Here is a tiny trained network, its code and every weight. The questions are about switching its units off for an input and a class, where a switched-off unit gives its printed mean instead of its output.

import numpy as np


def w(rows, s, z=0):
    codes = np.array(rows[::2]) - 128.0
    scale = np.full(codes.shape[1], s)
    scale[-1] = z or s
    return codes * scale


def f(y):
    return y / 2 * (1 + np.tanh(0.7978845608 * (y + 0.044715 * y**3)))


def log_softmax(a):
    a = a - a.max(-1, keepdims=True)
    return a - np.log(np.exp(a).sum(-1, keepdims=True))


def net(x, mask):
    res = np.array(x, float).reshape(1, 3) / 4 @ E
    y = f(res @ A[0][:, :-1].T + A[0][:, -1])
    res = res + np.where(mask, y, B[0][:, -1]) @ B[0][:, :-1]
    return log_softmax(res[-1] @ U[:, :-1].T + U[:, -1])


A, B = {}, {}
E = w([
[49,137,143,104,126,227,139,106,1,148],'x0',
[149,100,132,95,140,36,27,235,68,112],'x1',
[242,111,156,10,131,85,215,102,78,128],'x2',
],0.0097)
A[0] = w([
[174,121,128,122,124,32,49,186,173,119,93],'N1',
[165,130,128,138,131,85,143,122,252,129,231],'N2',
[133,111,146,137,130,131,115,127,135,138,236],'N3',
[129,124,131,112,131,90,54,174,52,129,5],'N4',
[168,129,126,117,127,102,108,151,141,132,106],'N5',
[167,132,137,104,121,125,176,123,102,137,130],'N6',
[126,129,132,113,129,154,164,109,113,138,73],'N7',
[194,123,132,63,135,68,159,141,119,129,60],'N8',
[126,126,130,114,130,109,79,169,71,126,2],'N9',
[132,123,116,123,126,137,146,118,105,120,123],'N10',
[104,133,127,138,131,92,98,143,147,132,164],'N11',
[73,130,125,159,129,174,137,110,122,129,195],'N12',
[198,126,130,68,130,111,191,114,90,125,159],'N13',
],0.027,0.0068)
B[0] = w([
[75,142,179,95,254,140,69,121,110,174,254],'N1',
[184,105,79,154,6,108,149,146,134,53,233],'N2',
[98,120,112,137,122,123,95,163,156,128,148],'N3',
[166,117,98,146,38,103,151,160,131,81,206],'N4',
[111,146,121,146,136,85,126,127,159,188,171],'N5',
[160,94,114,92,193,120,171,134,135,140,188],'N6',
[136,115,137,73,173,122,114,120,114,141,163],'N7',
[80,167,136,162,80,95,171,142,161,247,223],'N8',
[159,111,86,151,63,124,146,108,158,100,180],'N9',
[126,118,129,124,165,105,154,102,122,123,147],'N10',
[145,119,119,109,156,115,90,133,92,75,173],'N11',
[78,164,146,186,94,174,116,129,127,151,197],'N12',
[173,127,147,64,114,161,233,85,124,151,239],'N13',
],0.029,0.032)
U = w([
[135,90,35,219,17,111,67,211,124,11,253],'0',
[19,228,211,147,131,162,156,109,137,249,242],'1',
[226,82,74,94,2,64,209,133,178,137,25],'2',
[125,135,211,46,241,236,167,40,72,173,23],'3',
[66,129,125,139,219,90,15,194,97,102,46],'4',
],0.007,0.0033)

Each question gives the input, the list of numbers given to net, and the class t.
The units are the neurons (one row each of A and B). Each row of codes is followed by its name. A weight is (code - 128) times the scale printed after its matrix; where a second scale follows, it is the last column's (A, B and U).
mask holds one flag per neuron, in row order. A switched-off neuron (its flag False) gives its mean, the last column of its row in B, instead of its output. The means were averaged over made-up inputs and are rounded, as every weight is.
A unit's drop is (log p(t) with every unit on - log p(t) with that unit switched off) / (log p(t) with every unit on - log p(t) with every unit switched off).
The circuit of an input: a set's keep is (log p(t) with only the set's units on - log p(t) with every unit switched off) / (log p(t) with every unit on - log p(t) with every unit switched off). Starting from the 12 units with the biggest drops (on a tie, the unit counted first), units are removed one at a time, each time the one whose removal leaves the highest keep (on an exact tie, the one counted first), for as long as the keep stays at least 0.8.
units of the circuit, in order: the units of the circuit, biggest drop first
most important unit: the unit with the biggest drop
k most important neurons: the k neurons with the biggest drops, biggest first
drop of u: that unit's drop, to one decimal
input [7,-3,-4], class 1: most important unit : N2
input [1,0,0], class 1: 3 most important neurons : N2, N4, N13
input [-5,1,-2], class 4: 2 most important neurons : N1, N4
input [4,0,-4], class 1: 2 most important neurons : N2, N4
input [-4,5,0], class 4: units of the circuit, in order : N1, N13
input [0,5,-5], class 4: 2 most important neurons : N2, N1
input [-5,2,4], class 1: 2 most important neurons : N1, N8
input [8,2,0], class 0: 2 most important neurons : N13, N1
input [-1,-5,-4], class 0: 2 most important neurons : N1, N13
input [2,8,-5], class 0: 2 most important neurons : N4, N9
input [-4,8,2], class 1: 2 most important neurons : N1, N8
input [2,-1,7], class 3: 3 most important neurons : N2, N4, N13
input [1,-1,-5], class 1: 4 most important neurons : N2, N4, N9, N12
input [4,-8,-3], class 1: units of the circuit, in order : N12
input [-1,7,-4], class 4: 2 most important neurons : N1, N2
input [-1,5,3], class 1: 2 most important neurons : N1, N2
input [0,1,0], class 4: drop of N12 : 0.1
input [5,-3,3], class 3: drop of N2 : 0.2
input [8,1,0], class 0: drop of N13 : 0.7
input [3,7,-4], class 0: most important unit : N4
input [-5,2,-4], class 4: drop of N1 : 0.8
